a =
array([[ -1,   5, -33,   2, -43,   4,   0, -39,   7,  -2, -23,  -8, -37,
        -28,  29,  39],
       [ -5,  -2, -27,   1, -45,   0,  -1, -33,   2, -13,  -6, -31, -30,
        -16,  52,  31],
       [  1,   7, -35,   3, -36,   7,   4, -35,   2,   2, -29,  13, -36,
        -30,   8,  38],
       [ -1,   5, -31,   1, -42,   3,   0, -39,   6,  -3, -22,  -8, -36,
        -27,  26,  38],
       [  0,   0, -27,   1, -43,  -2,   5, -29,  -4, -12, -10, -25, -28,
        -14,  39,  28],
       [  1,   7, -35,   3, -34,   7,   4, -33,   1,   3, -29,  16, -36,
        -29,   6,  37],
       [  3,   8, -36,   4, -34,   8,   6, -34,   0,   5, -32,  20, -37,
        -31,   1,  37],
       [  2,   9, -38,   4, -35,  10,   6, -36,   1,   4, -35,  23, -40,
        -35,   4,  40],
       [-21,  -9,  34,  -1,  34,  12, -44,   8,  56,  25,  34, -41,  24,
          4,  47, -22],
       [  3,   8, -36,   5, -34,  10,   8, -34,   0,   5, -33,  25, -38,
        -34,  -1,  37],
       [  2,   8, -39,   4, -35,   9,   7, -35,   0,   5, -35,  26, -39,
        -34,  -2,  39]])
The entry just right of the smallest entry is 0
Which number is the entry just right of the largest entry?
A: 25
Which number is the maximum?
A: 56
Which number is the smallest entry?
A: -45
Which number is the entry just right of 24?
A: 4
